Below are the code and all the weights of a small trained network. Each question names an input and a class and asks about switching units off, where a switched-off unit gives its printed mean instead of its output.

import numpy as np


def w(rows, s, z=0):
    codes = np.array(rows[::2]) - 128.0
    scale = np.full(codes.shape[1], s)
    scale[-1] = z or s
    return codes * scale


def norm(h):
    return h / np.sqrt((h * h).mean(-1, keepdims=True) + 1e-5)


def f(y):
    return np.maximum(y, 0)


def log_softmax(a):
    a = a - a.max(-1, keepdims=True)
    return a - np.log(np.exp(a).sum(-1, keepdims=True))


def net(x, mask):
    res = np.array(x, float).reshape(1, 3) / 4 @ E
    u = 0
    for l in range(3):
        y = f(norm(res) @ A[l][:, :-1].T + A[l][:, -1])
        res = res + np.where(mask[u : u + 12], y, B[l][:, -1]) @ B[l][:, :-1]
        u += 12
    return log_softmax(norm(res)[-1] @ U[:, :-1].T + U[:, -1])


A, B = {}, {}
E = w([
[228,166,22],'x0',
[255,71,243],'x1',
[132,100,135],'x2',
],0.0063)
A[0] = w([
[150,79,116,102],'0.n1',
[173,165,76,88],'0.n2',
[209,164,174,134],'0.n3',
[95,109,92,207],'0.n4',
[129,67,124,200],'0.n5',
[153,151,198,87],'0.n6',
[179,146,151,113],'0.n7',
[103,248,140,144],'0.n8',
[115,91,57,146],'0.n9',
[42,144,166,102],'0.n10',
[178,136,151,109],'0.n11',
[77,140,203,255],'0.n12',
],0.013,0.0045)
B[0] = w([
[109,188,133,148],'0.n1',
[106,184,162,193],'0.n2',
[77,18,97,215],'0.n3',
[66,156,183,194],'0.n4',
[65,107,98,181],'0.n5',
[146,218,255,179],'0.n6',
[115,64,115,175],'0.n7',
[127,43,138,186],'0.n8',
[150,251,137,187],'0.n9',
[86,73,75,203],'0.n10',
[181,96,146,175],'0.n11',
[49,132,157,254],'0.n12',
],0.0063,0.0071)
A[1] = w([
[125,186,121,133],'1.n1',
[246,99,74,160],'1.n2',
[152,22,195,93],'1.n3',
[127,135,40,129],'1.n4',
[162,157,167,3],'1.n5',
[55,199,95,132],'1.n6',
[215,138,198,172],'1.n7',
[172,130,169,100],'1.n8',
[86,120,99,129],'1.n9',
[246,49,73,97],'1.n10',
[180,85,111,119],'1.n11',
[87,134,120,144],'1.n12',
],0.012,0.0039)
B[1] = w([
[104,169,159,173],'1.n1',
[33,72,64,210],'1.n2',
[190,146,145,254],'1.n3',
[254,170,196,180],'1.n4',
[199,111,180,128],'1.n5',
[186,136,75,255],'1.n6',
[79,156,72,187],'1.n7',
[110,168,114,150],'1.n8',
[148,85,113,179],'1.n9',
[166,68,59,219],'1.n10',
[168,89,41,173],'1.n11',
[107,154,90,190],'1.n12',
],0.0068,0.0063)
A[2] = w([
[142,130,202,39],'2.n1',
[162,123,115,223],'2.n2',
[100,222,128,121],'2.n3',
[195,140,104,174],'2.n4',
[99,143,76,150],'2.n5',
[73,185,150,188],'2.n6',
[101,80,134,134],'2.n7',
[189,209,131,136],'2.n8',
[180,135,157,255],'2.n9',
[106,166,249,145],'2.n10',
[86,181,73,144],'2.n11',
[162,98,133,102],'2.n12',
],0.015,0.0033)
B[2] = w([
[175,80,225,182],'2.n1',
[118,165,90,193],'2.n2',
[131,68,160,224],'2.n3',
[130,176,127,214],'2.n4',
[105,106,189,228],'2.n5',
[158,83,97,247],'2.n6',
[103,181,132,212],'2.n7',
[129,222,102,216],'2.n8',
[56,149,127,192],'2.n9',
[254,146,113,254],'2.n10',
[112,128,159,252],'2.n11',
[132,142,82,161],'2.n12',
],0.0094,0.0058)
U = w([
[26,70,184,194],'0',
[163,67,34,154],'1',
[201,73,251,169],'2',
[141,127,153,10],'3',
[138,122,152,13],'4',
[123,236,122,181],'5',
],0.023,0.013)

Each question gives the input, the list of numbers given to net, and the class t.
The units are the neurons (one row each of A and B). Each row of codes is followed by its name. A weight is (code - 128) times the scale printed after its matrix; where a second scale follows, it is the last column's (A, B and U).
mask holds one flag per neuron, layer by layer. A switched-off neuron (its flag False) gives its mean, the last column of its row in B, instead of its output. The means were averaged over made-up inputs and are rounded, as every weight is.
A unit's drop is (log p(t) with every unit on - log p(t) with that unit switched off) / (log p(t) with every unit on - log p(t) with every unit switched off).
The circuit of an input: a set's keep is (log p(t) with only the set's units on - log p(t) with every unit switched off) / (log p(t) with every unit on - log p(t) with every unit switched off). Starting from the 12 units with the biggest drops (on a tie, the unit counted first), units are removed one at a time, each time the one whose removal leaves the highest keep (on an exact tie, the one counted first), for as long as the keep stays at least 0.8.
circuit, biggest first: the units of the circuit, biggest drop first
unit that matters most: the unit with the biggest drop
k most important neurons: the k neurons with the biggest drops, biggest first
top k neurons in layer l: the k neurons of layer l with the biggest drops, biggest first
input [1,-1,7], class 5: circuit, biggest first	0.n9
input [0,-1,2], class 0: top 2 neurons in layer 0	0.n4, 0.n6
input [0,-6,1], class 0: 4 most important neurons	0.n4, 1.n3, 0.n8, 2.n3
input [0,-5,3], class 0: 2 most important neurons	0.n4, 1.n3
input [1,8,0], class 1: 2 most important neurons	0.n4, 0.n3
input [-6,1,-3], class 2: 2 most important neurons	1.n2, 2.n10
input [1,2,-8], class 1: 2 most important neurons	0.n12, 0.n3
input [-6,1,3], class 2: top 2 neurons in layer 1	1.n2, 1.n10
input [0,-2,-7], class 0: 2 most important neurons	0.n8, 2.n10
input [0,-7,6], class 0: top 2 neurons in layer 2	2.n3, 2.n5
input [0,-5,-3], class 0: top 2 neurons in layer 0	0.n4, 0.n8
input [1,3,8], class 1: 2 most important neurons	0.n12, 0.n3
input [5,0,-4], class 5: 2 most important neurons	0.n2, 1.n4
input [1,-1,5], class 5: unit that matters most	0.n9
